Rows near named flat spaces through zero
sd-hg: [ 184  -66   43  -57    2  -13 -100   14   61   12 -163 -123   -3   52
  146   -4 -107 -136  111   32]
nf-dc: [ -25 -109   35   77 -211   60  138 -159  200   37    5 -496   69    4
 -131 -118  -51  280   38  360]
nf-dc: [  51 -184 -239  153 -111   20  105   49   10 -183  -50 -259  -95   69
  128 -231   22   43   48  203]
qp-zq: [ 118  -50  115 -121 -158   59  -20 -102   17   76  -17  -94 -184  -66
   29  -11 -114 -137   99  161]
qp-zq: [   3   88 -209  -40  181   14  187  321  126  -53 -125 -197  -90  -89
  -69  173    5  132  -25 -144]
qp-zq: [  -5 -106  -91  146 -202  182  124   99  -51 -259  -10 -301   31  294
  108 -174  141 -117  -88  101]
mb-cj: [  49  -31 -172  122 -135  212  102  129 -134 -201  151 -358   11  195
  129  -60  -52 -167  -61   63]
nf-dc: [-291 -137   17   87   33   69   98  200 -112 -202  325   64  -80  134
  189  -97  -11 -243   10  -86]
nf-dc: [  66  -11  -28  143  148  -66   17   51  128  176  -46 -185    1   -2
  -88  183    3    1  -62  102]
qp-zq: [ -49   52  -21  -40  103  -89   35  -39  170  181  -89   96  -24 -125
 -169  151  -97  166   42 -100]
mb-cj: [ 240  184  -86 -111   91 -265 -122  -28   56   83 -291  -65   86 -125
  -64  130  -11  205 -105   56]
mb-cj: [ -53   54  -25  -88   47 -105    0  -22   24  -64  -48   87   18  -81
 -119   -1  -13  226  -72  -91]
sd-hg: [  18   36 -150   15   23 -201  -19    6 -102  -50   42   60 -130  -80
    4    5  -21   26 -137   88]
qp-zq: [ 302 -214  180  101  484 -265 -194  498  244  -97 -508 -366  122  216
  388   66  318 -275    6  107]
mb-cj: [-123   14   12  115  -51  142  -32   20 -260  -18  367  187  -16  176
  146   44  -74 -424  -55 -112]
sd-hg: [  87 -109  139  114   61  -21  -37  -50  191  164 -121 -236  102   32
  -22   23   66   36   62  206]
nf-dc: [-115   -9   -4    8   97  -41    7   65  -40   41  109  243 -131  -23
   17   84  -43 -151   -2 -134]
mb-cj: [ 186  216 -164  -21  -54  144    7  157 -141 -116 -109 -172  181  131
  103   62   93  -81  -87 -103]
qp-zq: [ -32   74   43  -84   46  147  -36   78 -160 -102  218    8   98  -13
   76   11  -88  -66   27 -160]
qp-zq: [ 187   88 -171  -96    6  -59   10  176 -123 -138  -76 -138 -164  -75
  104   31   10  -75  -87   61]
nf-dc: [ -65  -65  215   30  142  -32  -49  176   28  -66  -77   57  125   97
  161  -69  305 -114   18    2]
mb-cj: [-282  174  221 -278 -389  116  107 -163 -173   82  329  375 -324   -5
  -90  122 -174 -362  -69  -94]
nf-dc: [-250   32  -40   40   93  144   85  130 -131 -162  325  101   44   91
  -67   64  -81  -30 -116 -302]
sd-hg: [-101 -132   -9   85   52   22   38   89   32 -118   56  -56    7  110
   62  -70  -12  -35   11  -44]
qp-zq: [ 192 -115  194   35  190  -40 -203   62  -92  -80    1  -97   19   40
   80   -6  122 -145 -105   97]
qp-zq: [-251 -174  197   55    9  -43   -6 -215  104  225  212  299 -122  -97
  -84  -27 -120  -30  158   34]
qp-zq: [ 277  177  172 -214  -25  -55 -148 -155   35  185 -310   91   38 -179
 -130   88  152  120   -4   69]
sd-hg: [  22   24  152 -129 -142  157   96  -93  196  103 -108 -233    7  -29
 -189   65  -62  141   66   45]
sd-hg: [ -35 -132 -112   16   70  -45  144  111  158  -78 -153  -68 -195 -104
  -82  -73   88  198   36   39]
qp-zq: [-172   28 -113   69   24  -40  105  -55   31  109  120  142  -14 -159
  -96  -17    7  196   63   12]
mb-cj: [  27  128  -18  -67  -25  -30  -82   20 -211 -114   56  168   35   36
   64   -4   60  -99 -129  -92]
qp-zq: [  34  175 -266  103 -344  -12   54 -303   -9   43 -144  -44  268  103
 -112 -126   24  299  -65  108]
sd-hg: [-274 -149   37  208  -65  135  108  -71   26   26  306  -21   39  150
  -35  -51  -85  -70   28    7]
sd-hg: [-365 -186  -30  201   30  104  296  185  192    1  235 -229  -49   48
   24  -50    3   27  130   89]
nf-dc: [ 131    5 -169  112  123 -108  -85   73  -97  -77 -102   49   74    6
  111  -68  147   25  -51   18]
nf-dc: [-136    6  100   51 -117  121  142 -155  162  267  155 -155  -18  -62
 -206  118 -117   76   68  137]
qp-zq: [  23  125 -179   86  185  -23   -4  227  -93 -162  -22  -96  276   49
  102   -7  159  130  -86 -116]
mb-cj: [-162 -174  219   13   17 -100   18 -135  220  194  -12  153 -169  -41
 -128   32  -43  -13   76   70]
mb-cj: [  -3   56  120 -169  226  109  -41  162   16  -97  -52  109   82  -51
  -70   94   19   82   18 -353]
sd-hg: [ 246    5  -16   58  102 -343 -115  -69  277  219 -458 -210  160  -67
   19   27  113  232   40  302]
mb-cj: [  63  103  -10  -27  144  -77 -148   81 -174 -140  -37  210  132   54
   57   11  130  -31 -148 -190]
mb-cj: [  96   33  -13  -10  127  -30 -124  112 -155 -150  -91  203   51   64
  102  -33  181 -101  -92 -159]
nf-dc: [-147   75  -66   27 -125  -12   66 -149  -97  111  279  104  -82 -107
  -88   29 -130   20  -26   80]
mb-cj: [-107  -19 -176   51  -31   -6   42    5 -152 -107  142  245 -137   -3
   28  -74  -27  -59  -38 -106]
sd-hg: [ 186  -49  262 -162  180  -75  -81  220  256   -9 -315 -412  126   19
  134   77   34    0   99   87]
mb-cj: [-640  -93   66   22 -163   29  258 -264  133  185  438  466 -233  -93
 -317   14 -279  125   87 -173]
nf-dc: [-127   68  -89   26 -269  420  224  113 -185 -196  364 -319   -4  197
   27    1 -118 -202  -62  -60]
sd-hg: [ 167   22 -195 -168  -61  105  116  154  -93 -119  -68  -43 -394 -198
   20   -3  -25  -64   44   -2]
nf-dc: [-104  -48  187 -152   63  -61  -10   96   58  -24  -64  241 -181    6
   21   55   23 -169   13 -152]
nf-dc: [ -35  198   60 -240 -299  -77   66 -218  -65  274  168  161 -421 -196
 -168  247 -284 -216  -77  138]
sd-hg: [-188  -67  -23  165 -101  -13   99 -158  130  111   89  -52   79   74
 -122  -30  -55  133    5   96]
sd-hg: [-86 -70   5 189  55 -67 -24 -90  82  93 -18  73 169  75 -23 -52  96  91
  15  39]
[  60  281 -193 -161 -208    1   61 -153 -101   48  -72  151  -30 -166
 -173   40  -19  216  -68  -49]	qp-zq
[ 146  -74 -101   29   20   67   98  218   86  -88 -148 -378  -76   20
  124  -25   60  -42   62  139]	sd-hg
[ 156 -189 -136  203  149   82   37  152  189 -161 -234 -473  190  166
   12  -92   72  206   14   36]	nf-dc
[-277 -116   -4   68  231  112   72   23   95   21  109  358   89 -135
  -96  -98   49  261  225 -317]	mb-cj
[ -65  125  228 -244 -267  201   83 -217  130  217   69  -84  -21  -72
 -200  141 -260   29  121  -20]	sd-hg
[ 241  204 -144 -112 -108  187   53  115 -142 -193 -117 -295   62   14
  -53   27  111   93 -154  -21]	qp-zq
[-296  137  269 -322 -337   72  158 -189  -13  153  248  288 -365 -140
 -225  138 -175 -145  -24  -25]	nf-dc
[ 137  116   30 -200  118 -223 -164   91 -174   21  -30  261 -141 -239
  218   19   43 -157   50   41]	qp-zq
[  81  113 -156  -19  114  -34  -70  113 -157 -185 -106  172  121    9
   53  -51  159   87  -95 -200]	mb-cj
[-135  -81  -81  133  389  -70   43  264   33 -106  124    9  -47    9
 -108  156   -6   60 -162 -229]	qp-zq
[  26   63 -153   27 -239 -125  -17 -173 -184  -48   -2  189  -88  -22
   43 -166  109    1  -96  182]	qp-zq
[-232 -238  252  144  218  -49  105  114  353  166  -11 -118  -33   44
  -86   91   75    6   83   68]	nf-dc
[  13  -25  168  -95 -218  103   24 -253   35  116  -31  119 -196  -56
 -234   -1   20   10  -25   78]	qp-zq
[  31 -246 -115  146  157 -109   92  177  315  -34 -343 -215  -13   26
  106 -134  129  158  179  107]	sd-hg
[-199 -201   23   76 -172  -11  178   76   43  -86  214 -243 -260   74
  130 -111  -76 -197   25  285]	nf-dc
[  83  -95  110   80   81 -135  -91 -224  255  371  -83 -122  114 -179
  -39   23 -121  183  240  268]	qp-zq
[-128 -142  -52   83  152   41   42  244   21 -180    4   50   54  120
  217 -118   67  -95  121 -173]	sd-hg
[ -68   44  124  -15  -83  145   -6   30 -131  -50  205  -22   35  149
   56   55  -38 -252  -72  -60]	mb-cj

Rows near named flat spaces through zero (a row that begins with a name and a colon came from that space)
qs_pb: [-109  -25  264   45 -233 -126  279 -137 -177    1  360 -124  -96   -5
  164  198   98   89  130   85]
ml_rh: [  70  361 -128 -163 -297  -64  143 -112  106  -98  -54   14   92 -145
  181    2   80 -201  120  -64]
tc_fz: [ -43  222  -84   83 -165  -65  139  -59 -167  150  219   38 -123 -133
 -254 -151  -46 -167    7  242]
sg_cm: [ 184  120  -47   72 -225   57  -87    1 -106  -53  -36   38  -26 -161
  -39   25   12    0  -78   58]
tc_fz: [ 220   40 -177  286   63   38   -9   13   77 -140  151  -49 -207  133
 -161 -157 -197  -16   68   73]
tc_fz: [  -3  -98  253  429 -226  240 -303  108 -209  174 -342  583   78  -89
 -509 -280  -11 -103  237  286]
qs_pb: [-327   93  -29 -329   -5  -98  -16  200  -56  232 -169  -59  323 -177
 -151   -3   88  -24 -410 -208]
qc_zp: [ -12  286 -397  -74   13 -153   88   68   31  -23  116 -212 -310   -8
 -348 -184 -135 -156 -384   80]
qc_zp: [  26  -56  142  284 -118    6  138  172 -319  178  291  103  -18  -48
 -533 -124 -108  -70   93  109]
qc_zp: [-118  132 -292 -193  255 -121   67  236   50  103  271 -305   54   75
 -427  -90  -97  -77 -205  117]
qc_zp: [ 135 -387  150  110  248 -136  175 -151   49  -55  269    9 -303  -98
  409  167 -131  213  268  -12]
tc_fz: [  -8  121 -268   72  -69  -58   47  -19 -171  117   -6   88 -152 -247
 -400 -291  -37 -193 -113  254]
jc_hh: [ -12 -375 -204  -24  104   30 -149    5   -4 -109   71 -117    0 -169
   45  -93  239   89  -69 -190]
sg_cm: [ 238 -373  158  -21  208   98  -97 -171  -55   71  -94  312  -85 -106
  214   47  -72    2  321 -142]
sg_cm: [ 181  -16  -36  152   95 -273  308 -237    3 -178  376 -303 -137  -12
  241  110 -245  215   29   87]
qc_zp: [  15 -154    8 -137   96  283 -271  124  -39  135   -9   76  240    8
  -39   41  181  -28  187    9]
qs_pb: [ -34   90  164  142 -289  104   34  -40 -116   82  165  196 -156  -10
  -73  -20  117 -146  291  204]
sg_cm: [ -25   14   56  132  -96   96  -45  191  -32   59   27  103 -251   39
 -198   -6  -46  -19    3  135]
sg_cm: [ 123 -169 -181  -57  287   32  -47   36   56  -23  -45   17  -38  -11
  -62  -98    2  -70   42  -62]
qs_pb: [ 433  462 -191  174   77  -99   66  -48  -93  -39  285  -34 -397   33
 -272  -45 -156 -237 -210  367]
tc_fz: [ 105 -109  -24  -45   -8  190  -91   36  -10  107  103  133 -265 -194
  215  127   44   16  255  208]
ml_rh: [ -90 -110   72   90   63  -73   60    9  -19   12   90  -30   -4   56
  -82  -39  -37   56    3   -8]
qc_zp: [ 244   69 -252   65  206 -211  248 -109   14  -76  334 -160 -392  -53
   -1  -70 -208  -76 -112   -8]
tc_fz: [ 133 -139   47  109  -76    5  -52 -112  -40  -26 -110  271    5 -165
  -76 -124  -23  -75  283   24]
qs_pb: [ -88   54 -101 -219  -45   53 -153   34   75   81 -174   75  261 -150
    7  -60   92  -80    2 -114]
qc_zp: [  51 -176  -72  143  104  -63   31 -139   58  -62  -54   56 -109  -74
  143 -134 -123   64    0 -168]
jc_hh: [  -4  111  250  123  -62   65  -26  -48  -78  113  121  133 -141  153
    1   77  -19  -42   68  154]
qc_zp: [ 159 -352    3  -95  238   43   -2  -50 -103  -48  235 -150   -9   16
   81  149   83  112  175   13]
tc_fz: [ -84  186  -46   60 -210  105 -115  174 -158  106  -39    9    4  -32
 -374  -62   39  -46 -174  260]
tc_fz: [ 285 -132   57  -23  264 -295  238 -263   -4 -199  344 -161 -146  -55
  336  183   83   36   49  -50]
qs_pb: [  -8  155 -286  -29   13  161    7  290 -100  195  204  -94  -68 -127
 -252  -90   44 -132 -136  114]
qs_pb: [  58 -125 -198 -104  -59 -114   61   -1   -5 -194  190 -281 -278 -141
   23  128   43  149  -45  185]
ml_rh: [-112   73   53   15  -60  -66  -13   45  -95  161 -202  183 -119 -150
  -99  -87  -52  -61 -334 -116]
ml_rh: [-114  345  105  132 -339  219 -206  183 -178  177  -50  145   44   36
 -299  -46  182 -143 -203  204]
ml_rh: [ 115 -256  262  -31   79  -53  323 -105 -128   71  463   47  -81  -34
  196  193   52  -44  548  -11]
ml_rh: [ -77  -60   -5  -28    9  124 -171  130 -161   76  -46   -7  -42   78
 -356  -18  123  -22 -106  252]
sg_cm: [-100  301   29 -196  126 -204  -13   41  209  -98 -245 -136  102  302
  -82   58 -111  -28 -400 -126]
sg_cm: [ 158   81   -4   53 -208  142 -177  -24 -173   24 -252  167   44 -163
  -14  -31   65  -47 -211 -124]
jc_hh: [  93 -103   87   36   38  100   92  -19  -97   75  150  137  -35  -28
   18   22  110 -118  371  135]
ml_rh: [-195 -144   43 -122  150 -128  -31   83  127  -94   -7 -284  198  167
  -43  131  -82  274  -78   73]
qs_pb: [-194  -23   72   43   47 -143  173   81 -106   95  -62  -20  150   -1
 -179 -104  -13  -13 -240 -181]
ml_rh: [ 208 -213 -139   59  147   41   29  -97  -24  -28   62   82 -152 -193
  209  -74   53  -46   87 -175]
ml_rh: [ -26  474  -42  101 -294  256 -246  189   44   27 -354   67  196  188
 -185  -74  -50  -76 -274   19]
jc_hh: [  38  212  119  -40 -192  106  -37 -198   54   18  -61   27 -111  102
  359  187 -167   88   96  110]
qs_pb: [  86 -394  135   99   81  168  -89   82  128  -74  -42  231 -158   40
  121   35   26   42  479  -57]
qc_zp: [ 140  489  145  232 -313   96   98 -153 -134    9  241  -28 -526  222
  136  194  -93  -40  -76  459]
ml_rh: [-272 -130   -4 -148  181 -388  349  -66  -68   55  400 -304   62   13
 -223  -34  -54   36  -38   21]
tc_fz: [ -98 -142   93 -284    5  -18  150 -197  150 -113 -330  -23  337  -10
  552  171   90  104  276 -221]
sg_cm: [-382 -235   11 -338    0  324 -426  231   62  179 -161    7  194   43
  -33   85  329   75   56   70]
jc_hh: [  8  52 -30 -30 -22 -26  50 -71  26 -37 -18  43  -9 -40  38 -20  98 -89
 135 133]
qs_pb: [  15 -241    1  -81   81 -228  146  -94   10 -212   34 -163    0   23
  -46   36    5   89   39  -88]
tc_fz: [-175   10 -331  109   98  170 -241  213  -13  185 -242  134 -192  -48
 -422 -396  -31 -143 -374   -2]
qc_zp: [-115   30   10   49  100  -61   36   95  -44   94  218 -150  -56   73
 -165   26  -80   86 -120  210]
jc_hh: [ 85 139 -70 -68 -13  10  28   9  65 -64  -6 -46  53 -11  79  63  56 -46
  77 114]
jc_hh: [  31   60  -90  -34  145 -124   59  -19  197 -241  -98 -248  182   89
  281   90   79  128 -172  -99]
ml_rh: [ 127  301  138  203  -91  194 -209   11  -70  127   83   93 -167  174
  -28   85 -135   10 -120  256]
jc_hh: [  26 -388    0  126   41  -12   96  -98 -138  -28   65   68  -86 -154
   26 -108   73   36  155 -135]
qc_zp: [-250  -47  303 -192 -207 -138   93  280  -73  -39 -111  -77  547  -32
 -220  193  273   67   15  -78]
tc_fz: [ -69 -118   75  -41    7 -193  136 -262   44  -45   33   13  298   29
  -18 -130 -134  -12  275 -199]
jc_hh: [-172    0    0  -55  115 -238   99   18   27   32   -7 -113   78  -41
  -48  -36  -68   69 -303 -138]
sg_cm: [ 100  136  324 -181  -48 -117  359   92  -10   28  249   58 -148   58
  153  353   58 -146  313   48]
qc_zp: [ -89   78  -72   79  -41   -2 -145  -14  -53  -35 -174  -67  113   77
 -203 -134   20   33 -324    6]
jc_hh: [ -78 -118   85  131  -56   48   28   11  -43  -54   -8 -109  217  139
  -17  -12  -41  152   27 -120]
jc_hh: [  23   84    1  -34   72  -74   59   47   69  -16 -100  -39   38   37
   46   43 -132   37 -142 -102]
qs_pb: [ -29 -250  -93  -95  100   -3 -112   37  212 -194 -104  -47  -60   84
   14  -20   46   59  132  -99]
jc_hh: [  -8  494 -276 -177  -84 -146   56  -14   53   65   39 -140  -30 -135
  -81  -43 -104 -135 -314  161]
qs_pb: [ 402 -155  -29 -174  113 -241  194 -228  202 -466  163 -323 -228   52
  517  375  -98  220  145 -146]
ml_rh: [-154  144 -193 -391   53 -171  -61   41   36  -18  -47 -294  -19  -54
  -55  119   87   42 -465   59]
qs_pb: [-117 -229    8 -199  173 -103  -58  -26  186  -37   19  -77  224  -81
  253   61   83  119   67 -242]
jc_hh: [ 254  294 -260  175 -182  166 -261   -5   52 -244  151 -354 -173  154
   94   93  -65  190 -360  124]
ml_rh: [ -99 -316  -11   -3   -2  -20   46   83  -54 -111   31  -72   73  -45
 -153  -30  213   50  175   51]
qc_zp: [ 148  268 -152   63 -107  -76   67 -259  -68  -13 -166  132 -197 -140
   64 -158  -67 -180 -192   14]
ml_rh: [ -78  124  146  407 -335   96  -72  107 -426  222  273  143 -186 -119
 -561 -128   90  -52  -75  557]
tc_fz: [  69   37  149 -205 -126  -79   77 -197  173 -257  123 -228   58  170
  445  347   36  158  249  -21]
sg_cm: [  54 -133   -8   88  197    0  -30 -109  -11   35  317  -74 -214  154
  -10  -41 -106   24   13  -46]
tc_fz: [ 180   88 -132  106  -81   43   19  -90  108 -172   13    9 -244   30
  130  -31  -31  -53  124   57]
jc_hh: [-123  141 -140 -192  -74  152 -340  297  173   24 -504  110  322   68
 -310 -160   -9 -108 -281 -342]
jc_hh: [ -23 -204 -324 -179  240  209 -271   75  147   32  -38  -44  -61   35
  -54 -139   40  -40   45  -76]
qs_pb: [ 133  -86  384  319   -7   95   31   18 -208  237   40  467 -143  -98
  -54    4  -66  -86  282  162]
tc_fz: [ 121   98 -119 -300  -58  -91   -2  -47  198 -193   48 -176 -337  -46
  308  280  -11   66  -24   78]
tc_fz: [  16   99  161   25  -25 -116  234   66 -268  191  176   40  120 -199
  -94   78   67  -69  -79   79]
qc_zp: [-115  -96   33 -225  185 -258  300  106  155   -1  137 -113   98    5
  -52   82 -148   10  234  -44]
qs_pb: [-113 -128 -126  -66 -104  212 -167  152 -131  142 -103  -16   -8 -199
  -86   19   36  131  -37  218]
sg_cm: [ -18  -26   -7   82  -56  -87  -67 -158  104 -234 -166 -120   55  154
   55  -31  -73  153 -102  -55]
sg_cm: [ -37  -91  156 -104  106 -110   78 -266   38  105   92   49  135  -96
  352  106 -123  105  244   13]
qc_zp: [  -5 -120   -3 -101  134  -39   43 -129   62    2 -138   53  206  -69
  203  -21    1   10  138 -127]
sg_cm: [-101   95 -216  -32   94  129 -241  196   25  152 -218  112   85  -29
 -336 -251   34 -158 -252  -31]
ml_rh: [-198    4   94   92  -12 -163  112  -12  121  -73   65  -61   37  137
    6  -71   12   19  -51 -162]
sg_cm: [   0  133  -92  -59  -62  -88  126  -47  -57  -75  177 -295   94  -21
  118   98   78   74 -195  -11]
sg_cm: [  34   27   91   53   76 -127  -41 -181   50  -85  103  -76   16  235
  -27  -30 -126   26 -109 -171]
[-377    3   28 -129 -247  163 -464   67  200 -115 -325 -102  396  237
  -84  -34  197  158 -124  -75]	jc_hh
[ 166  187 -198  196   39   16   -4  132  139  -93  -73   77 -313   10
  -67 -142  -89 -126 -165  -18]	qs_pb
[ -69  112   95   68 -220 -111   27  -78  -55  -30   46  -21 -121   -8
 -112   40  -94   71  -18  252]	jc_hh
[ 169  -57  147   43   -8   87  -31 -145 -162  106 -104  179  196 -129
  116   60  -85   44  187   69]	qs_pb
[  16 -206   -5  -28   -5   91  -18  -73  -47   36   -1   70  239 -109
   72  -62   58   -1  268 -144]	tc_fz
[  41  214 -204  -53   -5  -18  147   55 -205  170  381 -164 -239 -150
 -161   11   36 -120 -164  288]	qc_zp
[ -15  227 -156 -131  170    9   -7  217   42  133   87  -95   44   65
 -184  -41  -11 -150 -272  -92]	qs_pb
[  -1  -92  175  292  -57  267 -227  154  -10   33 -162  210  136  174
 -123  -88   11   36  105  -58]	tc_fz
[-112  120    2  264  -17   89  -67  151  -84  137    9   75   10  135
 -358 -226  -57  -83 -200    6]	tc_fz
[ 149  194   60  133 -199  -72  127 -290    9  -75   56  110 -152  -36
  215   -6 -109  -66  184   81]	sg_cm
[   2    2   12   35  -44  -20  -65 -118  -18  -77  -83   37  -87   12
  -15  -15   84   -6   14  202]	tc_fz
[-108  136  -54 -126  142 -218  194 -173  341 -190 -119 -180 -137  276
  328   43 -205   52  -83 -165]	tc_fz
[   7   48 -117  -90   48  199 -219  -41   39  115  -24   71 -311   26
  114   11    0  -46  -52  136]	sg_cm
[ 216  103  -71  319   67 -222  380 -196 -216   13  380  -95 -248 -111
  -15 -110 -203  -35 -122   54]	qc_zp
[ -82   22  -65 -309  228 -101  -23   98  149  -55  -85 -247  158  195
    5  110  -33   54 -288 -254]	qs_pb
[  43 -206  -11   50  169 -143  213    7   -1 -112  195 -239   -1   18
   48  104 -123  210  104   96]	jc_hh
[-307  155  -46   18  -94   22  -64   35 -162  218  187 -118   85   93
 -398 -161   23  -49 -204  202]	tc_fz
[-260 -182  -67 -110    0   96 -207  250  148  -61  -31 -194   27  123
  -93   48   96  183 -101  -29]	qc_zp
[-174  -64  -22 -117   90 -107   40  -88  167  -45  -80   57  104   53
   58 -143  150 -143   85 -227]	ml_rh
[  89  218   89  149   39  -25   90 -111  -88   27  164 -114  -74  179
   82   84 -124   47 -166  120]	qs_pb
[ 301  454  -24   75  -60  -65   30  -91 -112   29  -12  111 -139   -6
 -164  -17 -134 -218 -196  191]	qs_pb
[ 207  -93 -150 -188  212  -55   44  124  104  -45  292 -212 -199  -92
  184  207 -100   94  -55 -146]	tc_fz
[ -42   17   12  -49    0  -50   87  -36 -147  217    5  180  -22 -221
  -63 -101    3 -152  -56  -85]	ml_rh
[  61   87  175   65   67  144  -70  -82 -129  290  -64  387 -137   62
 -107  -99 -111 -233  107   37]	ml_rh
[ 190   20   73  -19  -37 -274  277 -159 -134 -147  301 -176 -195  -58
   28  180  -28   33   -3  113]	qs_pb
[-132   69  112 -166   23  -76  117   41    0  150   46   35   75  -73
   27  115   -4  -22  131  184]	qc_zp
[ -60 -214   77  -56  -84  146 -209  -23  161 -164 -207  -17   18  173
  113  120  -43  214  274  104]	jc_hh
[ 170  131  -76  -62  -59   37 -141 -113  119 -145 -195   -5  -76   16
  196   89  -77   51  -50   47]	qs_pb
[-258  162  -44 -103  -70    7  -31  -48   59  104 -173   -7  251   83
  -49 -140  -31  -58 -110 -118]	jc_hh
[-285  148  193  159 -345  -13   28  -99 -172  124  -57  187  147   63
 -348 -215   74 -149   87  146]	jc_hh
